Below is a small trained network, with its code and all its weights. Each question gives an input and a target symbol and asks what happens when units are switched off, that is, made to give their printed mean instead of their output.

import numpy as np


def w(rows, s, z=0):
    codes = np.array(rows[::2]) - 128.0
    scale = np.full(codes.shape[1], s)
    scale[-1] = z or s
    return codes * scale


def f(y):
    return y / 2 * (1 + np.tanh(0.7978845608 * (y + 0.044715 * y**3)))


def softmax(a):
    e = np.exp(a - a.max(-1, keepdims=True))
    return e / e.sum(-1, keepdims=True)


def log_softmax(a):
    a = a - a.max(-1, keepdims=True)
    return a - np.log(np.exp(a).sum(-1, keepdims=True))


def net(x, mask):
    ids = ['αβεζηλμψ'.index(c) for c in x.split()]
    T = len(ids)
    res = E[ids] + P[:T]
    u = 0
    for l in range(2):
        r = res
        for j in range(2):
            rows = slice(3 * j, 3 * j + 3)
            q, k, v = (r @ M[l][rows].T for M in (Q, K, V))
            z = softmax(np.where(np.tri(T) > 0, q @ k.T / 3**0.5, -1e9)) @ v
            o = O[l][rows]
            res = res + np.where(mask[u + j], z, o[:, -1]) @ o[:, :-1]
        u += 2
        y = f(res @ A[l][:, :-1].T + A[l][:, -1])
        res = res + np.where(mask[u : u + 8], y, B[l][:, -1]) @ B[l][:, :-1]
        u += 8
    return log_softmax(res[-1] @ U[:, :-1].T + U[:, -1])


Q, K, V, O, A, B = {}, {}, {}, {}, {}, {}
E = w([
[198,123,221,46],'α',
[230,177,187,99],'β',
[140,75,130,44],'ε',
[139,136,74,80],'ζ',
[198,177,141,99],'η',
[128,23,177,1],'λ',
[164,49,218,14],'μ',
[209,235,96,140],'ψ',
],0.0076)
P = w([
[186,109,96,155],'0',
[116,126,177,122],'1',
[119,169,143,80],'2',
[134,116,180,127],'3',
[94,113,107,57],'4',
[65,194,74,154],'5',
[148,190,148,75],'6',
[76,111,237,192],'7',
[158,91,119,84],'8',
[89,239,79,116],'9',
[141,135,112,89],'10',
[91,182,255,133],'11',
],0.024)
Q[0] = w([
[70,181,71,123],'L0H1',
[76,242,218,7],'L0H1',
[47,145,140,204],'L0H1',
[81,125,140,159],'L0H2',
[189,120,116,108],'L0H2',
[133,124,144,115],'L0H2',
],0.019)
K[0] = w([
[138,249,223,108],'L0H1',
[254,123,70,38],'L0H1',
[42,179,127,20],'L0H1',
[65,144,156,87],'L0H2',
[145,71,103,182],'L0H2',
[100,156,98,143],'L0H2',
],0.014)
V[0] = w([
[181,111,250,100],'L0H1',
[100,58,105,119],'L0H1',
[109,94,157,53],'L0H1',
[88,179,221,58],'L0H2',
[119,114,155,90],'L0H2',
[137,141,69,118],'L0H2',
],0.015)
O[0] = w([
[182,2,149,171,255],'L0H1',
[173,114,68,68,66],'L0H1',
[237,141,144,85,118],'L0H1',
[184,216,201,155,87],'L0H2',
[171,177,168,117,127],'L0H2',
[9,138,45,121,174],'L0H2',
],0.009,0.0055)
A[0] = w([
[106,49,193,147,201],'L0N1',
[55,130,224,241,130],'L0N2',
[148,220,114,80,141],'L0N3',
[112,159,210,173,36],'L0N4',
[124,131,190,68,155],'L0N5',
[112,146,195,191,99],'L0N6',
[171,68,151,255,68],'L0N7',
[65,177,176,41,254],'L0N8',
],0.0089,0.0054)
B[0] = w([
[160,240,80,186,235],'L0N1',
[57,95,2,53,223],'L0N2',
[137,37,52,8,181],'L0N3',
[11,106,82,141,224],'L0N4',
[110,177,26,138,209],'L0N5',
[44,140,47,159,215],'L0N6',
[139,187,169,230,192],'L0N7',
[164,31,94,202,254],'L0N8',
],0.006,0.0093)
Q[1] = w([
[103,85,148,211],'L1H1',
[65,128,102,109],'L1H1',
[143,151,160,198],'L1H1',
[169,60,30,147],'L1H2',
[126,238,111,135],'L1H2',
[112,251,107,69],'L1H2',
],0.014)
K[1] = w([
[111,200,142,163],'L1H1',
[150,91,53,141],'L1H1',
[152,177,197,107],'L1H1',
[176,84,91,175],'L1H2',
[89,125,249,97],'L1H2',
[67,110,234,60],'L1H2',
],0.012)
V[1] = w([
[155,179,108,85],'L1H1',
[92,152,112,134],'L1H1',
[130,200,175,141],'L1H1',
[166,72,94,120],'L1H2',
[125,203,72,127],'L1H2',
[132,99,169,254],'L1H2',
],0.0092)
O[1] = w([
[106,122,153,101,84],'L1H1',
[118,172,126,139,170],'L1H1',
[98,193,209,91,12],'L1H1',
[220,113,92,202,215],'L1H2',
[120,225,66,74,140],'L1H2',
[78,68,254,229,169],'L1H2',
],0.007,0.012)
A[1] = w([
[119,104,248,146,137],'L1N1',
[125,53,196,107,92],'L1N2',
[214,139,82,234,167],'L1N3',
[139,115,40,13,65],'L1N4',
[79,63,118,122,96],'L1N5',
[2,114,74,122,7],'L1N6',
[235,128,216,101,97],'L1N7',
[21,204,72,125,41],'L1N8',
],0.0092,0.011)
B[1] = w([
[162,210,109,98,157],'L1N1',
[166,135,113,169,141],'L1N2',
[106,135,148,78,254],'L1N3',
[123,216,170,175,200],'L1N4',
[110,162,148,150,174],'L1N5',
[168,86,204,71,198],'L1N6',
[118,10,90,203,148],'L1N7',
[134,76,158,158,182],'L1N8',
],0.013,0.023)
U = w([
[135,190,223,93,98],'α',
[42,123,119,255,18],'β',
[199,131,156,14,240],'ε',
[103,148,66,156,223],'ζ',
[58,95,74,105,253],'η',
[156,81,99,150,121],'λ',
[204,141,193,190,4],'μ',
[127,107,221,71,132],'ψ',
],0.0077,0.0039)

Each question gives the input, a string of symbols that net reads in full, and the target symbol t.
The units are the heads (3 rows each of Q, K, V and O) and the neurons (one row each of A and B). Each row of codes is followed by its name. A weight is (code - 128) times the scale printed after its matrix; where a second scale follows, it is the last column's (O, A, B and U).
mask holds one flag per unit, layer by layer, with each layer's heads first. A switched-off unit (its flag False) gives its mean, the last column of its rows in O or B, instead of its output. The means were averaged over made-up inputs and are rounded, as every weight is.
A unit's drop is (log p(t) with every unit on - log p(t) with that unit switched off) / (log p(t) with every unit on - log p(t) with every unit switched off).
The circuit of an input: a set's keep is (log p(t) with only the set's units on - log p(t) with every unit switched off) / (log p(t) with every unit on - log p(t) with every unit switched off). Starting from the 12 units with the biggest drops (on a tie, the unit counted first), units are removed one at a time, each time the one whose removal leaves the highest keep (on an exact tie, the one counted first), for as long as the keep stays at least 0.8.
units of the circuit, in order: the units of the circuit, biggest drop first
top k neurons: the k neurons with the biggest drops, biggest first
top k neurons in layer l: the k neurons of layer l with the biggest drops, biggest first
heads that matter: for each layer, one digit per head in row order, 1 if its drop is at least 0.15 and else 0, layers parted by /
input η β μ η, target η: top 2 neurons : [L1N4 L0N2]
input α β λ η ζ ψ μ α, target ζ: top neuron : [L1N6]
input η α ψ μ ζ α, target ψ: top 2 neurons : [L1N6 L0N4]
input μ ζ α η β α μ β α α, target μ: top 2 neurons : [L1N7 L0N7]
input ζ ψ ψ α ζ ψ η η ζ, target α: top 2 neurons : [L1N4 L1N6]
input ζ β α η λ α ψ λ, target λ: top 3 neurons : [L1N7 L0N2 L0N8]
input λ α ζ, target ε: heads that matter : 11 / 01
input ψ λ β, target ψ: units of the circuit, in order : [L1N6 L0H1 L0H2]
input λ β β, target ε: units of the circuit, in order : [L0H1 L1H2]
input η α ζ ψ ε λ α ψ ε β, target α: units of the circuit, in order : [L0H1 L1H1 L0H2]
input μ β ψ α ψ η β ε α β, target β: units of the circuit, in order : [L0H1 L1N6]
input β β η ε α β η ζ, target α: top 2 neurons in layer 0 : [L0N4 L0N7]
input ψ ψ λ μ α μ β α λ α α ε, target λ: top 3 neurons in layer 1 : [L1N7 L1N4 L1N6]
input η λ α β λ ε ψ μ ε ζ, target ψ: heads that matter : 10 / 00
input η η ζ β η η η, target η: units of the circuit, in order : [L0H2]
input β μ ψ, target β: top 2 neurons : [L1N6 L0N2]
input β ζ β α λ λ ψ ψ ε α α α, target ε: top 3 neurons in layer 0 : [L0N3 L0N5 L0N4]
input λ α ε ζ, target λ: top 4 neurons : [L1N7 L0N2 L1N4 L1N6]
input β ψ ψ ψ ε ε ε ε λ ζ ψ ψ, target λ: top 3 neurons : [L1N7 L0N2 L0N3]
input λ α μ ψ, target λ: top 4 neurons : [L1N7 L0N2 L1N4 L1N6]
input α λ ε β μ η η, target μ: units of the circuit, in order : [L1H2 L0H1 L0N2]
input ψ ψ η α ε, target ψ: units of the circuit, in order : [L1N6 L0H1]
input ψ λ α ζ α λ η α α α, target η: top 3 neurons in layer 0 : [L0N2 L0N8 L0N5]
input ζ α β α α β ζ ε, target α: units of the circuit, in order : [L0H2 L1H1]
input β β η β ε β η ζ, target ε: units of the circuit, in order : [L0H1]
input λ α ψ ψ ε, target ε: units of the circuit, in order : [L0H2 L0H1]
